Below are the code and all the weights of a small trained network. Each question names an input and a class and asks about switching units off, where a switched-off unit gives its printed mean instead of its output.

import numpy as np


def w(rows, s, z=0):
    codes = np.array(rows[::2]) - 128.0
    scale = np.full(codes.shape[1], s)
    scale[-1] = z or s
    return codes * scale


def norm(h):
    return h / np.sqrt((h * h).mean(-1, keepdims=True) + 1e-5)


def f(y):
    return np.maximum(y, 0)


def log_softmax(a):
    a = a - a.max(-1, keepdims=True)
    return a - np.log(np.exp(a).sum(-1, keepdims=True))


def net(x, mask):
    res = np.array(x, float).reshape(1, 7) / 4 @ E
    u = 0
    for l in range(3):
        y = f(norm(res) @ A[l][:, :-1].T + A[l][:, -1])
        res = res + np.where(mask[u : u + 13], y, B[l][:, -1]) @ B[l][:, :-1]
        u += 13
    return log_softmax(norm(res)[-1] @ U[:, :-1].T + U[:, -1])


A, B = {}, {}
E = w([
[166,226,71,107],'x0',
[119,3,154,122],'x1',
[131,182,71,221],'x2',
[182,97,135,254],'x3',
[149,129,109,190],'x4',
[223,138,203,87],'x5',
[180,51,6,108],'x6',
],0.0064)
A[0] = w([
[57,160,79,2,89],'L0N0',
[119,120,168,103,192],'L0N1',
[72,213,122,109,90],'L0N2',
[56,142,149,99,132],'L0N3',
[41,63,68,148,64],'L0N4',
[122,89,197,132,123],'L0N5',
[170,78,105,53,110],'L0N6',
[223,195,118,113,135],'L0N7',
[156,56,48,186,132],'L0N8',
[195,159,137,107,47],'L0N9',
[64,91,73,158,3],'L0N10',
[155,84,185,77,104],'L0N11',
[188,188,92,182,41],'L0N12',
],0.0094,0.0048)
B[0] = w([
[140,145,105,93,244],'L0N0',
[199,138,116,69,217],'L0N1',
[63,168,159,70,210],'L0N2',
[135,151,169,77,190],'L0N3',
[41,18,161,122,197],'L0N4',
[254,149,118,150,196],'L0N5',
[173,189,124,21,225],'L0N6',
[116,126,10,123,244],'L0N7',
[49,196,96,73,255],'L0N8',
[75,79,108,138,160],'L0N9',
[85,77,112,136,154],'L0N10',
[194,106,131,104,209],'L0N11',
[124,228,5,152,193],'L0N12',
],0.0065,0.0042)
A[1] = w([
[82,35,52,156,66],'L1N0',
[160,134,148,195,188],'L1N1',
[154,90,194,123,183],'L1N2',
[110,172,188,89,121],'L1N3',
[170,165,156,145,180],'L1N4',
[120,35,86,126,81],'L1N5',
[71,127,175,102,109],'L1N6',
[85,185,187,116,42],'L1N7',
[180,110,111,75,150],'L1N8',
[119,143,251,188,125],'L1N9',
[88,133,124,25,255],'L1N10',
[175,175,136,198,204],'L1N11',
[66,166,108,114,158],'L1N12',
],0.015,0.0044)
B[1] = w([
[119,131,184,222,172],'L1N0',
[95,86,83,19,157],'L1N1',
[61,101,175,14,165],'L1N2',
[44,200,104,151,169],'L1N3',
[66,88,126,149,166],'L1N4',
[82,163,164,197,160],'L1N5',
[137,176,82,142,154],'L1N6',
[40,253,184,134,156],'L1N7',
[198,135,206,178,194],'L1N8',
[30,107,80,10,161],'L1N9',
[211,229,198,204,249],'L1N10',
[91,90,45,50,178],'L1N11',
[176,213,154,185,189],'L1N12',
],0.0072,0.012)
A[2] = w([
[108,133,101,26,185],'L2N0',
[96,210,174,146,139],'L2N1',
[154,132,153,102,114],'L2N2',
[182,155,70,103,183],'L2N3',
[187,118,214,136,4],'L2N4',
[197,78,136,148,39],'L2N5',
[183,151,140,189,119],'L2N6',
[132,116,129,89,45],'L2N7',
[178,213,180,165,139],'L2N8',
[115,57,152,74,110],'L2N9',
[50,68,142,192,74],'L2N10',
[124,184,98,246,188],'L2N11',
[176,215,118,192,101],'L2N12',
],0.011,0.0035)
B[2] = w([
[148,2,115,100,181],'L2N0',
[166,112,135,172,230],'L2N1',
[157,116,137,103,156],'L2N2',
[132,10,53,145,193],'L2N3',
[119,110,207,71,169],'L2N4',
[124,111,194,118,141],'L2N5',
[138,42,116,110,184],'L2N6',
[164,156,106,79,133],'L2N7',
[176,65,128,216,255],'L2N8',
[111,180,68,13,152],'L2N9',
[92,9,222,193,154],'L2N10',
[129,31,146,129,245],'L2N11',
[190,51,62,116,240],'L2N12',
],0.0063,0.0088)
U = w([
[118,136,3,161,86],'0',
[150,153,210,106,11],'1',
[172,89,123,136,253],'2',
[186,100,221,76,155],'3',
[70,76,133,39,125],'4',
[97,251,154,165,136],'5',
[220,159,108,135,136],'6',
[69,54,184,213,144],'7',
],0.021,0.0049)

Each question gives the input, the list of numbers given to net, and the class t.
The units are the neurons (one row each of A and B). Each row of codes is followed by its name. A weight is (code - 128) times the scale printed after its matrix; where a second scale follows, it is the last column's (A, B and U).
mask holds one flag per neuron, layer by layer. A switched-off neuron (its flag False) gives its mean, the last column of its row in B, instead of its output. The means were averaged over made-up inputs and are rounded, as every weight is.
A unit's drop is (log p(t) with every unit on - log p(t) with that unit switched off) / (log p(t) with every unit on - log p(t) with every unit switched off).
The circuit of an input: a set's keep is (log p(t) with only the set's units on - log p(t) with every unit switched off) / (log p(t) with every unit on - log p(t) with every unit switched off). Starting from the 12 units with the biggest drops (on a tie, the unit counted first), units are removed one at a time, each time the one whose removal leaves the highest keep (on an exact tie, the one counted first), for as long as the keep stays at least 0.8.
circuit, biggest first: the units of the circuit, biggest drop first
most important unit: the unit with the biggest drop
top k neurons: the k neurons with the biggest drops, biggest first
top k neurons in layer l: the k neurons of layer l with the biggest drops, biggest first
drop when u is switched off: that unit's drop, to one decimal
input [5,3,7,-3,6,-8,7], class 7: top neuron	L1N0
input [-1,-6,2,5,-4,6,-4], class 4: circuit, biggest first	L1N10, L1N11, L0N6
input [-5,-3,-6,3,-3,0,8], class 3: circuit, biggest first	L2N4, L1N8
input [-2,5,2,2,6,5,6], class 7: top 4 neurons	L0N8, L1N5, L0N1, L1N0
input [-6,0,-2,2,-1,-7,-8], class 4: top 2 neurons	L1N9, L0N8
input [7,3,-8,-6,-6,-1,-6], class 5: circuit, biggest first	L1N3, L1N10
input [6,4,-1,-3,5,2,-4], class 2: top 2 neurons in layer 0	L0N7, L0N8
input [-6,8,4,6,-7,1,0], class 4: top 2 neurons in layer 2	L2N9, L2N8
input [-3,-7,-5,0,-8,1,-5], class 5: top 2 neurons in layer 1	L1N3, L1N7
input [-5,7,-4,2,-1,3,-5], class 4: circuit, biggest first	L1N9, L1N2
input [0,-7,-5,-5,2,-6,3], class 5: top 2 neurons	L0N2, L0N7
input [-3,-1,8,5,-2,-3,4], class 7: circuit, biggest first	L1N0, L0N4
input [2,1,-4,1,-1,-5,3], class 7: top 2 neurons	L0N4, L1N0
input [3,5,2,-6,-3,-1,3], class 6: circuit, biggest first	L1N10
input [8,-1,-5,-7,-4,8,-7], class 5: top 2 neurons	L1N3, L1N7
input [2,2,1,-6,8,-7,-2], class 7: top 2 neurons in layer 2	L2N11, L2N8
input [1,-6,-5,3,8,4,8], class 0: top 2 neurons in layer 0	L0N12, L0N7
input [2,-5,-1,6,-8,7,-8], class 4: top 2 neurons	L0N8, L1N9
input [3,-3,5,2,7,3,8], class 0: drop when L1N10 is switched off	0.1
input [2,-2,0,-5,7,-6,0], class 5: most important unit	L0N2
input [4,-5,-1,-6,-2,-3,8], class 6: drop when L1N10 is switched off	0.3
input [-1,3,-2,-1,4,-2,5], class 7: drop when L1N5 is switched off	0.2
input [6,-1,-2,-4,-8,-2,0], class 6: top 2 neurons in layer 2	L2N12, L2N8
